Below are the code and all the weights of a small trained network. Each question names an input and a class and asks about switching units off, where a switched-off unit gives its printed mean instead of its output.

import numpy as np


def w(rows, s, z=0):
    codes = np.array(rows[::2]) - 128.0
    scale = np.full(codes.shape[1], s)
    scale[-1] = z or s
    return codes * scale


def f(y):
    return np.maximum(y, 0)


def log_softmax(a):
    a = a - a.max(-1, keepdims=True)
    return a - np.log(np.exp(a).sum(-1, keepdims=True))


def net(x, mask):
    res = np.array(x, float).reshape(1, 4) / 4 @ E
    y = f(res @ A[0][:, :-1].T + A[0][:, -1])
    res = res + np.where(mask, y, B[0][:, -1]) @ B[0][:, :-1]
    return log_softmax(res[-1] @ U[:, :-1].T + U[:, -1])


A, B = {}, {}
E = w([
[158,142,132,219,150,192,124,98,145],'x0',
[184,144,140,82,176,113,130,154,54],'x1',
[144,86,168,146,107,103,255,105,98],'x2',
[84,138,214,89,123,129,148,125,137],'x3',
],0.0082)
A[0] = w([
[99,106,75,125,108,113,156,123,147,135],'n1',
[112,130,139,156,128,142,96,128,137,219],'n2',
[106,122,124,107,122,118,122,125,145,254],'n3',
[178,132,74,177,146,147,42,124,117,156],'n4',
[157,127,138,188,134,126,183,128,111,219],'n5',
[95,132,179,138,133,151,98,130,138,190],'n6',
[125,115,139,127,136,132,130,129,114,120],'n7',
[165,127,150,103,135,120,179,127,90,148],'n8',
[131,129,132,110,128,133,141,119,110,128],'n9',
[158,130,159,63,130,110,176,128,100,163],'n10',
[124,124,119,104,134,125,120,131,118,201],'n11',
[121,127,127,2,125,94,98,132,102,138],'n12',
[100,135,185,97,128,137,98,130,136,219],'n13',
],0.017,0.0027)
B[0] = w([
[69,106,69,172,119,50,146,148,121,167],'n1',
[141,180,165,158,118,99,113,125,146,172],'n2',
[91,140,107,114,152,77,153,140,162,167],'n3',
[214,250,120,192,93,103,18,189,86,252],'n4',
[181,53,136,223,123,182,131,91,131,214],'n5',
[130,149,204,108,112,134,131,100,178,167],'n6',
[124,129,137,110,115,115,124,126,114,139],'n7',
[135,102,193,98,124,122,141,137,38,205],'n8',
[111,128,141,116,141,123,120,135,102,149],'n9',
[125,111,161,65,167,123,126,153,12,213],'n10',
[135,144,97,113,122,147,127,132,115,158],'n11',
[151,115,6,32,162,230,139,116,155,230],'n12',
[129,152,181,56,143,160,134,102,191,178],'n13',
],0.018,0.012)
U = w([
[179,212,121,177,101,119,50,165,109,156],'0',
[122,51,213,123,163,127,165,130,2,152],'1',
[103,111,34,60,192,202,152,126,125,129],'2',
[19,94,88,176,103,25,164,133,147,95],'3',
[72,158,213,106,136,138,145,66,207,216],'4',
[144,56,124,217,102,178,151,61,147,2],'5',
],0.007,0.00053)

Each question gives the input, the list of numbers given to net, and the class t.
The units are the neurons (one row each of A and B). Each row of codes is followed by its name. A weight is (code - 128) times the scale printed after its matrix; where a second scale follows, it is the last column's (A, B and U).
mask holds one flag per neuron, in row order. A switched-off neuron (its flag False) gives its mean, the last column of its row in B, instead of its output. The means were averaged over made-up inputs and are rounded, as every weight is.
A unit's drop is (log p(t) with every unit on - log p(t) with that unit switched off) / (log p(t) with every unit on - log p(t) with every unit switched off).
The circuit of an input: a set's keep is (log p(t) with only the set's units on - log p(t) with every unit switched off) / (log p(t) with every unit on - log p(t) with every unit switched off). Starting from the 12 units with the biggest drops (on a tie, the unit counted first), units are removed one at a time, each time the one whose removal leaves the highest keep (on an exact tie, the one counted first), for as long as the keep stays at least 0.8.
circuit, biggest first: the units of the circuit, biggest drop first
unit that matters most: the unit with the biggest drop
top k neurons: the k neurons with the biggest drops, biggest first
drop when u is switched off: that unit's drop, to one decimal
input [4,5,-6,7], class 4: unit that matters most => n13
input [7,2,5,-5], class 5: top 2 neurons => (n5, n10)
input [-2,1,4,-6], class 1: circuit, biggest first => (n4, n12)
input [2,1,4,-2], class 1: top 3 neurons => (n4, n12, n8)
input [-2,-3,6,-6], class 5: circuit, biggest first => (n5, n10)
input [4,5,-4,6], class 4: top 3 neurons => (n4, n13, n6)
input [8,3,6,-3], class 5: top 2 neurons => (n5, n10)
input [1,1,0,6], class 4: circuit, biggest first => (n4, n13, n6)
input [-1,-7,6,3], class 3: top 2 neurons => (n1, n12)
input [-4,5,-7,-1], class 2: drop when n12 is switched off => 2.1
input [4,-4,-7,7], class 4: drop when n13 is switched off => 0.1
input [-2,-3,5,-7], class 5: drop when n10 is switched off => 0.2
input [-7,-8,-4,-4], class 3: drop when n4 is switched off => 0.1
input [-6,8,-3,1], class 2: circuit, biggest first => (n12)
